Here is a tiny trained network, its code and every weight. The questions are about switching its units off for an input and a target symbol, where a switched-off unit gives its printed mean instead of its output.

import numpy as np


def w(rows, s, z=0):
    codes = np.array(rows[::2]) - 128.0
    scale = np.full(codes.shape[1], s)
    scale[-1] = z or s
    return codes * scale


def norm(h):
    return h / np.sqrt((h * h).mean(-1, keepdims=True) + 1e-5)


def f(y):
    return np.maximum(y, 0)


def softmax(a):
    e = np.exp(a - a.max(-1, keepdims=True))
    return e / e.sum(-1, keepdims=True)


def log_softmax(a):
    a = a - a.max(-1, keepdims=True)
    return a - np.log(np.exp(a).sum(-1, keepdims=True))


def net(x, mask):
    ids = ['Φαηθπτω'.index(c) for c in x.split()]
    T = len(ids)
    res = E[ids] + P[:T]
    u = 0
    for l in range(2):
        q, k, v = (norm(res) @ M[l].T for M in (Q, K, V))
        z = softmax(np.where(np.tri(T) > 0, q @ k.T / 4**0.5, -1e9)) @ v
        res = res + np.where(mask[u], z, O[l][:, -1]) @ O[l][:, :-1]
        u += 1
        y = f(norm(res) @ A[l][:, :-1].T + A[l][:, -1])
        res = res + np.where(mask[u : u + 12], y, B[l][:, -1]) @ B[l][:, :-1]
        u += 12
    return log_softmax(norm(res)[-1] @ U[:, :-1].T + U[:, -1])


Q, K, V, O, A, B = {}, {}, {}, {}, {}, {}
E = w([
[95,81,11,164],'Φ',
[120,51,16,177],'α',
[212,102,102,136],'η',
[171,69,83,153],'θ',
[217,163,131,126],'π',
[108,46,147,3],'τ',
[72,216,119,56],'ω',
],0.0071)
P = w([
[154,155,145,161],'0',
[250,251,170,236],'1',
[237,218,197,212],'2',
[55,130,37,135],'3',
[133,171,11,86],'4',
[203,139,173,138],'5',
[135,116,94,103],'6',
[143,112,87,88],'7',
[169,114,133,104],'8',
[143,95,123,103],'9',
[139,86,105,77],'10',
[180,103,127,85],'11',
[173,77,126,81],'12',
],0.002)
Q[0] = w([
[53,193,127,254],'L0H1',
[146,130,58,62],'L0H1',
[79,152,78,100],'L0H1',
[139,87,175,118],'L0H1',
],0.0092)
K[0] = w([
[204,46,103,254],'L0H1',
[102,124,137,55],'L0H1',
[150,82,162,97],'L0H1',
[142,179,152,128],'L0H1',
],0.0089)
V[0] = w([
[150,80,170,128],'L0H1',
[128,128,128,128],'L0H1',
[126,175,118,253],'L0H1',
[130,241,51,143],'L0H1',
],0.0061)
O[0] = w([
[199,116,184,80,95],'L0H1',
[128,128,128,128,128],'L0H1',
[216,135,10,4,4],'L0H1',
[30,252,38,195,197],'L0H1',
],0.0035,0.0023)
A[0] = w([
[105,98,226,96,44],'L0N1',
[181,188,96,138,35],'L0N2',
[82,159,153,166,139],'L0N3',
[181,145,93,77,159],'L0N4',
[98,215,122,74,3],'L0N5',
[177,49,255,117,128],'L0N6',
[73,162,146,204,165],'L0N7',
[137,175,166,114,99],'L0N8',
[112,180,237,150,58],'L0N9',
[58,94,59,139,160],'L0N10',
[94,195,127,121,61],'L0N11',
[189,185,84,137,94],'L0N12',
],0.0073,0.006)
B[0] = w([
[146,15,102,171,147],'L0N1',
[39,137,66,98,147],'L0N2',
[120,140,94,98,151],'L0N3',
[80,165,154,117,187],'L0N4',
[182,84,170,219,142],'L0N5',
[79,126,198,254,193],'L0N6',
[176,71,143,58,189],'L0N7',
[161,126,172,150,140],'L0N8',
[58,99,124,74,139],'L0N9',
[169,131,194,59,255],'L0N10',
[165,55,84,155,142],'L0N11',
[147,79,202,109,181],'L0N12',
],0.0063,0.005)
Q[1] = w([
[32,167,42,226],'L1H1',
[99,116,144,211],'L1H1',
[232,90,155,136],'L1H1',
[246,119,218,132],'L1H1',
],0.012)
K[1] = w([
[163,213,61,193],'L1H1',
[107,148,88,197],'L1H1',
[17,104,186,103],'L1H1',
[6,55,150,101],'L1H1',
],0.011)
V[1] = w([
[91,219,176,78],'L1H1',
[3,98,77,107],'L1H1',
[204,127,122,88],'L1H1',
[66,83,50,139],'L1H1',
],0.0064)
O[1] = w([
[195,163,246,17,117],'L1H1',
[1,108,107,44,57],'L1H1',
[180,176,97,129,248],'L1H1',
[41,141,102,123,10],'L1H1',
],0.0074,0.0018)
A[1] = w([
[196,152,11,245,166],'L1N1',
[240,197,126,7,14],'L1N2',
[146,40,177,3,165],'L1N3',
[96,62,118,26,4],'L1N4',
[87,115,214,95,23],'L1N5',
[40,149,239,245,110],'L1N6',
[110,75,182,26,54],'L1N7',
[54,208,48,133,138],'L1N8',
[179,82,6,38,211],'L1N9',
[156,42,187,91,163],'L1N10',
[167,64,57,113,116],'L1N11',
[147,93,177,179,136],'L1N12',
],0.007,0.0034)
B[1] = w([
[70,75,69,127,222],'L1N1',
[120,223,24,134,235],'L1N2',
[113,30,94,66,254],'L1N3',
[183,86,177,195,165],'L1N4',
[148,1,136,179,151],'L1N5',
[221,219,84,62,183],'L1N6',
[59,22,84,94,189],'L1N7',
[45,104,254,114,139],'L1N8',
[141,246,159,144,247],'L1N9',
[25,112,150,137,224],'L1N10',
[145,173,189,139,177],'L1N11',
[99,117,118,52,173],'L1N12',
],0.0065,0.0066)
U = w([
[56,196,201,118,141],'Φ',
[6,158,94,188,88],'α',
[230,85,135,174,152],'η',
[137,79,35,206,142],'θ',
[215,137,199,91,254],'π',
[126,87,218,170,145],'τ',
[108,104,73,4,63],'ω',
],0.013,0.0034)

Each question gives the input, a string of symbols that net reads in full, and the target symbol t.
The units are the heads (4 rows each of Q, K, V and O) and the neurons (one row each of A and B). Each row of codes is followed by its name. A weight is (code - 128) times the scale printed after its matrix; where a second scale follows, it is the last column's (O, A, B and U).
mask holds one flag per unit, layer by layer, with each layer's heads first. A switched-off unit (its flag False) gives its mean, the last column of its rows in O or B, instead of its output. The means were averaged over made-up inputs and are rounded, as every weight is.
A unit's drop is (log p(t) with every unit on - log p(t) with that unit switched off) / (log p(t) with every unit on - log p(t) with every unit switched off).
The circuit of an input: a set's keep is (log p(t) with only the set's units on - log p(t) with every unit switched off) / (log p(t) with every unit on - log p(t) with every unit switched off). Starting from the 12 units with the biggest drops (on a tie, the unit counted first), units are removed one at a time, each time the one whose removal leaves the highest keep (on an exact tie, the one counted first), for as long as the keep stays at least 0.8.
circuit, biggest first: the units of the circuit, biggest drop first
top k neurons: the k neurons with the biggest drops, biggest first
k most important neurons of layer l: the k neurons of layer l with the biggest drops, biggest first
input η η π, target η: circuit, biggest first : (L1H1)
input Φ ω α, target Φ: top 2 neurons : (L0N10 L1N9)
input θ ω π ω α θ, target ω: circuit, biggest first : (L0H1 L1H1 L0N7)
input η α ω, target η: circuit, biggest first : (L0N5 L1H1 L0N11)
input α θ θ Φ ω Φ, target Φ: 2 most important neurons of layer 0 : (L0N10 L0N7)
input τ α π π, target π: top 2 neurons : (L1N6 L0N6)
input π ω Φ η θ π ω η, target π: 4 most important neurons of layer 0 : (L0N5 L0N12 L0N2 L0N1)
input α π η α π θ, target α: top 3 neurons : (L0N10 L1N1 L0N7)
input π θ ω, target π: 2 most important neurons of layer 0 : (L0N5 L0N4)
input π π α θ α π τ, target τ: circuit, biggest first : (L0H1 L0N6)
input θ ω π, target θ: top 3 neurons : (L0N5 L0N12 L0N10)
input α π α, target α: top 4 neurons : (L0N10 L1N1 L1N8 L0N7)
input π θ θ, target π: 3 most important neurons of layer 0 : (L0N4 L0N12 L0N2)
input ω α τ θ π Φ θ Φ, target ω: circuit, biggest first : (L0N10)
input Φ π θ η η π θ θ η, target θ: top 4 neurons : (L0N10 L1N1 L0N7 L1N6)
input η η α θ α η θ π η, target θ: top 3 neurons : (L0N10 L1N1 L0N7)
input Φ α η, target Φ: top 2 neurons : (L0N10 L0N12)
input ω π π θ Φ ω θ θ η τ π Φ α, target ω: top 3 neurons : (L0N10 L0N6 L1N3)
input α τ θ π, target π: 4 most important neurons of layer 1 : (L1N6 L1N2 L1N12 L1N9)
input τ θ ω, target ω: top 2 neurons : (L0N9 L0N6)
input ω Φ ω, target ω: circuit, biggest first : (L1N9)
input Φ θ α, target Φ: 2 most important neurons of layer 1 : (L1N9 L1N8)
input Φ τ α, target α: top 3 neurons : (L0N1 L0N6 L1N9)
